Below are the code and all the weights of a small trained network. Each question names an input and a class and asks about switching units off, where a switched-off unit gives its printed mean instead of its output.

import numpy as np


def w(rows, s, z=0):
    codes = np.array(rows[::2]) - 128.0
    scale = np.full(codes.shape[1], s)
    scale[-1] = z or s
    return codes * scale


def norm(h):
    return h / np.sqrt((h * h).mean(-1, keepdims=True) + 1e-5)


def f(y):
    return y / 2 * (1 + np.tanh(0.7978845608 * (y + 0.044715 * y**3)))


def log_softmax(a):
    a = a - a.max(-1, keepdims=True)
    return a - np.log(np.exp(a).sum(-1, keepdims=True))


def net(x, mask):
    res = np.array(x, float).reshape(1, 3) / 4 @ E
    u = 0
    for l in range(3):
        y = f(norm(res) @ A[l][:, :-1].T + A[l][:, -1])
        res = res + np.where(mask[u : u + 8], y, B[l][:, -1]) @ B[l][:, :-1]
        u += 8
    return log_softmax(norm(res)[-1] @ U[:, :-1].T + U[:, -1])


A, B = {}, {}
E = w([
[209,98,252,151,52,205,64,167,73,94],'x0',
[47,9,99,136,118,105,5,198,175,180],'x1',
[52,74,154,110,69,232,143,3,202,64],'x2',
],0.0018)
A[0] = w([
[217,99,156,162,122,168,91,172,66,142,107],'L0N0',
[186,167,95,174,222,33,94,189,24,144,146],'L0N1',
[199,119,231,107,72,172,103,121,92,114,54],'L0N2',
[78,68,98,178,109,87,6,187,197,152,114],'L0N3',
[175,247,164,90,152,133,240,98,61,63,181],'L0N4',
[71,126,56,86,228,55,202,68,146,201,131],'L0N5',
[44,101,132,32,122,254,130,59,162,45,86],'L0N6',
[180,192,149,73,99,137,189,113,133,106,4],'L0N7',
],0.0025,0.0011)
B[0] = w([
[115,166,90,72,126,157,106,177,136,150,179],'L0N0',
[130,100,105,128,34,142,176,141,225,75,240],'L0N1',
[65,148,134,89,170,68,133,102,123,127,194],'L0N2',
[187,145,114,193,195,140,138,67,98,116,226],'L0N3',
[106,84,104,175,150,94,72,130,134,181,252],'L0N4',
[155,182,137,57,106,249,51,142,86,113,222],'L0N5',
[145,132,81,152,81,77,152,253,140,127,237],'L0N6',
[123,107,154,168,167,90,141,124,139,197,134],'L0N7',
],0.0029,0.0021)
A[1] = w([
[166,186,113,158,95,157,224,85,86,150,54],'L1N0',
[182,144,185,178,186,86,196,35,110,110,58],'L1N1',
[162,98,255,163,91,141,95,164,85,115,149],'L1N2',
[126,43,126,157,159,135,52,124,153,158,67],'L1N3',
[99,46,150,149,80,166,172,88,203,117,92],'L1N4',
[187,121,74,122,124,135,81,215,102,158,254],'L1N5',
[65,82,137,130,67,125,187,81,138,88,135],'L1N6',
[77,80,142,97,87,146,180,81,146,96,75],'L1N7',
],0.0031,0.00083)
B[1] = w([
[89,44,131,198,166,138,57,97,103,112,153],'L1N0',
[84,97,89,195,187,114,45,102,124,131,133],'L1N1',
[81,145,48,58,161,154,136,75,135,155,242],'L1N2',
[102,184,152,177,208,66,75,58,75,126,183],'L1N3',
[199,131,125,165,106,88,189,156,150,146,193],'L1N4',
[120,123,161,171,86,130,215,99,160,81,251],'L1N5',
[207,170,143,127,123,55,107,204,127,157,171],'L1N6',
[152,181,147,136,94,89,128,252,130,93,154],'L1N7',
],0.0033,0.0021)
A[2] = w([
[94,87,124,186,154,97,91,99,150,164,184],'L2N0',
[109,105,145,134,102,169,107,88,154,95,254],'L2N1',
[108,170,88,2,155,125,124,113,136,135,41],'L2N2',
[149,164,134,135,149,123,164,90,111,100,246],'L2N3',
[153,119,183,53,109,145,96,125,83,146,64],'L2N4',
[173,123,122,138,100,92,184,195,137,154,54],'L2N5',
[139,146,118,32,124,163,124,146,139,132,39],'L2N6',
[136,130,110,158,149,150,146,91,123,104,179],'L2N7',
],0.0052,0.00068)
B[2] = w([
[205,205,243,155,156,137,111,79,44,125,232],'L2N0',
[150,183,88,122,160,59,182,165,147,135,172],'L2N1',
[105,2,140,69,106,217,182,125,46,169,203],'L2N2',
[108,106,168,114,129,120,45,144,153,146,158],'L2N3',
[42,51,4,78,193,175,197,96,98,194,138],'L2N4',
[83,160,147,101,33,134,155,176,254,25,252],'L2N5',
[152,100,149,105,243,120,113,96,87,193,177],'L2N6',
[138,86,203,142,120,67,63,167,99,135,168],'L2N7',
],0.0033,0.0029)
U = w([
[133,171,129,127,18,89,174,212,254,38,229],'0',
[170,174,204,215,203,75,26,66,58,140,142],'1',
[73,21,62,10,174,216,174,102,76,209,2],'2',
],0.008,0.00065)

Each question gives the input, the list of numbers given to net, and the class t.
The units are the neurons (one row each of A and B). Each row of codes is followed by its name. A weight is (code - 128) times the scale printed after its matrix; where a second scale follows, it is the last column's (A, B and U).
mask holds one flag per neuron, layer by layer. A switched-off neuron (its flag False) gives its mean, the last column of its row in B, instead of its output. The means were averaged over made-up inputs and are rounded, as every weight is.
A unit's drop is (log p(t) with every unit on - log p(t) with that unit switched off) / (log p(t) with every unit on - log p(t) with every unit switched off).
The circuit of an input: a set's keep is (log p(t) with only the set's units on - log p(t) with every unit switched off) / (log p(t) with every unit on - log p(t) with every unit switched off). Starting from the 12 units with the biggest drops (on a tie, the unit counted first), units are removed one at a time, each time the one whose removal leaves the highest keep (on an exact tie, the one counted first), for as long as the keep stays at least 0.8.
circuit, biggest first: the units of the circuit, biggest drop first
unit that matters most: the unit with the biggest drop
top k neurons: the k neurons with the biggest drops, biggest first
top k neurons in layer l: the k neurons of layer l with the biggest drops, biggest first
drop when u is switched off: that unit's drop, to one decimal
input [6,7,1], class 1: top 3 neurons	(L1N3, L0N5, L0N3)
input [6,8,-8], class 0: circuit, biggest first	(L1N5, L2N5)
input [8,2,6], class 2: circuit, biggest first	(L1N2, L2N4)
input [4,5,-1], class 1: unit that matters most	L0N5
input [6,-7,4], class 1: top 2 neurons	(L1N1, L0N5)
input [5,2,-5], class 0: top 4 neurons	(L1N5, L0N1, L0N5, L2N5)
input [4,3,-4], class 0: top 3 neurons	(L1N5, L0N5, L0N1)
input [6,-1,-7], class 0: top 3 neurons	(L1N5, L0N1, L0N5)
input [-7,8,2], class 1: top 2 neurons in layer 1	(L1N2, L1N3)
input [-7,7,8], class 0: top 4 neurons	(L1N2, L0N6, L0N4, L1N4)
input [-4,-3,0], class 2: top 2 neurons in layer 0	(L0N5, L0N3)
input [8,-5,-7], class 2: top 3 neurons	(L0N6, L1N2, L2N4)
input [7,-2,6], class 2: top 2 neurons in layer 1	(L1N2, L1N5)
input [-4,2,1], class 2: top neuron	(L0N5)
input [7,3,4], class 2: drop when L0N1 is switched off	0.2
input [-4,-1,1], class 2: drop when L0N5 is switched off	0.2
